Below are the code and all the weights of a small trained network. Each question names an input and a class and asks about switching units off, where a switched-off unit gives its printed mean instead of its output.

import numpy as np


def w(rows, s, z=0):
    codes = np.array(rows[::2]) - 128.0
    scale = np.full(codes.shape[1], s)
    scale[-1] = z or s
    return codes * scale


def f(y):
    return y / 2 * (1 + np.tanh(0.7978845608 * (y + 0.044715 * y**3)))


def log_softmax(a):
    a = a - a.max(-1, keepdims=True)
    return a - np.log(np.exp(a).sum(-1, keepdims=True))


def net(x, mask):
    res = np.array(x, float).reshape(1, 6) / 4 @ E
    y = f(res @ A[0][:, :-1].T + A[0][:, -1])
    res = res + np.where(mask, y, B[0][:, -1]) @ B[0][:, :-1]
    return log_softmax(res[-1] @ U[:, :-1].T + U[:, -1])


A, B = {}, {}
E = w([
[186,97,211,143,71],'x0',
[125,127,130,129,130],'x1',
[138,148,111,142,103],'x2',
[200,69,88,228,171],'x3',
[212,252,141,113,165],'x4',
[116,110,145,114,153],'x5',
],0.013)
A[0] = w([
[81,168,146,127,75,124],'N0',
[150,94,201,137,54,20],'N1',
[109,69,85,83,51,48],'N2',
[67,86,117,148,56,102],'N3',
[185,162,165,89,126,61],'N4',
[93,150,148,80,98,136],'N5',
[185,155,150,62,173,112],'N6',
[89,130,82,94,174,13],'N7',
[123,78,130,107,98,46],'N8',
[73,66,109,147,111,82],'N9',
[94,140,153,85,76,97],'N10',
[178,101,116,205,163,214],'N11',
[162,117,200,126,110,44],'N12',
[76,146,51,113,179,18],'N13',
[181,189,166,122,150,118],'N14',
[164,145,91,111,97,104],'N15',
[149,98,113,223,145,198],'N16',
[167,100,247,145,87,7],'N17',
[64,96,140,154,72,62],'N18',
[77,164,158,40,77,114],'N19',
[133,95,151,129,175,245],'N20',
[67,158,158,121,58,115],'N21',
[107,150,143,99,100,153],'N22',
[82,145,181,90,78,109],'N23',
[154,149,80,117,56,85],'N24',
[101,79,135,125,102,68],'N25',
[151,59,135,151,152,226],'N26',
],0.014,0.0019)
B[0] = w([
[135,81,157,146,101,185],'N0',
[42,169,37,141,38,198],'N1',
[148,154,134,41,135,202],'N2',
[143,254,181,55,179,216],'N3',
[144,152,92,77,145,188],'N4',
[164,50,132,158,137,198],'N5',
[166,170,161,68,169,194],'N6',
[68,135,117,187,133,187],'N7',
[131,188,131,114,147,167],'N8',
[129,169,94,45,163,215],'N9',
[133,80,183,152,125,196],'N10',
[211,87,161,172,120,217],'N11',
[32,101,50,100,76,174],'N12',
[2,138,62,208,59,215],'N13',
[141,199,127,27,172,205],'N14',
[100,129,155,96,139,145],'N15',
[161,39,176,158,113,216],'N16',
[24,163,37,235,70,209],'N17',
[137,172,139,78,192,201],'N18',
[146,55,163,188,94,248],'N19',
[143,136,167,146,118,153],'N20',
[165,58,130,166,146,202],'N21',
[180,108,166,145,140,176],'N22',
[163,58,164,154,153,209],'N23',
[123,104,109,104,131,147],'N24',
[149,149,157,35,170,181],'N25',
[191,132,158,141,143,193],'N26',
],0.0082,0.015)
U = w([
[199,6,207,202,149,134],'0',
[146,201,153,45,188,235],'1',
[2,129,25,218,108,4],'2',
],0.0086,0.00038)

Each question gives the input, the list of numbers given to net, and the class t.
The units are the neurons (one row each of A and B). Each row of codes is followed by its name. A weight is (code - 128) times the scale printed after its matrix; where a second scale follows, it is the last column's (A, B and U).
mask holds one flag per neuron, in row order. A switched-off neuron (its flag False) gives its mean, the last column of its row in B, instead of its output. The means were averaged over made-up inputs and are rounded, as every weight is.
A unit's drop is (log p(t) with every unit on - log p(t) with that unit switched off) / (log p(t) with every unit on - log p(t) with every unit switched off).
The circuit of an input: a set's keep is (log p(t) with only the set's units on - log p(t) with every unit switched off) / (log p(t) with every unit on - log p(t) with every unit switched off). Starting from the 12 units with the biggest drops (on a tie, the unit counted first), units are removed one at a time, each time the one whose removal leaves the highest keep (on an exact tie, the one counted first), for as long as the keep stays at least 0.8.
circuit, biggest first: the units of the circuit, biggest drop first
unit that matters most: the unit with the biggest drop
k most important neurons: the k neurons with the biggest drops, biggest first
drop of u: that unit's drop, to one decimal
input [7,-3,2,-5,1,7], class 2: 2 most important neurons : N17, N1
input [4,5,-6,5,7,-1], class 1: unit that matters most : N14
input [4,-3,-2,1,3,2], class 2: circuit, biggest first : N17, N12
input [8,-3,-1,6,5,2], class 2: 3 most important neurons : N17, N12, N1
input [-5,8,-2,-2,4,2], class 2: 2 most important neurons : N13, N3
input [-4,4,-3,-2,3,-4], class 2: 2 most important neurons : N3, N13
input [7,7,-8,5,1,-4], class 2: 2 most important neurons : N17, N1
input [-7,7,7,8,-6,-2], class 0: 2 most important neurons : N16, N11
input [7,-1,0,-5,-2,-7], class 2: 2 most important neurons : N1, N17
input [8,1,-5,3,4,-7], class 2: drop of N17 : 0.1
input [-3,-5,-8,-2,-1,0], class 2: drop of N9 : 0.0
input [-5,-1,8,0,-6,2], class 1: drop of N3 : 0.1
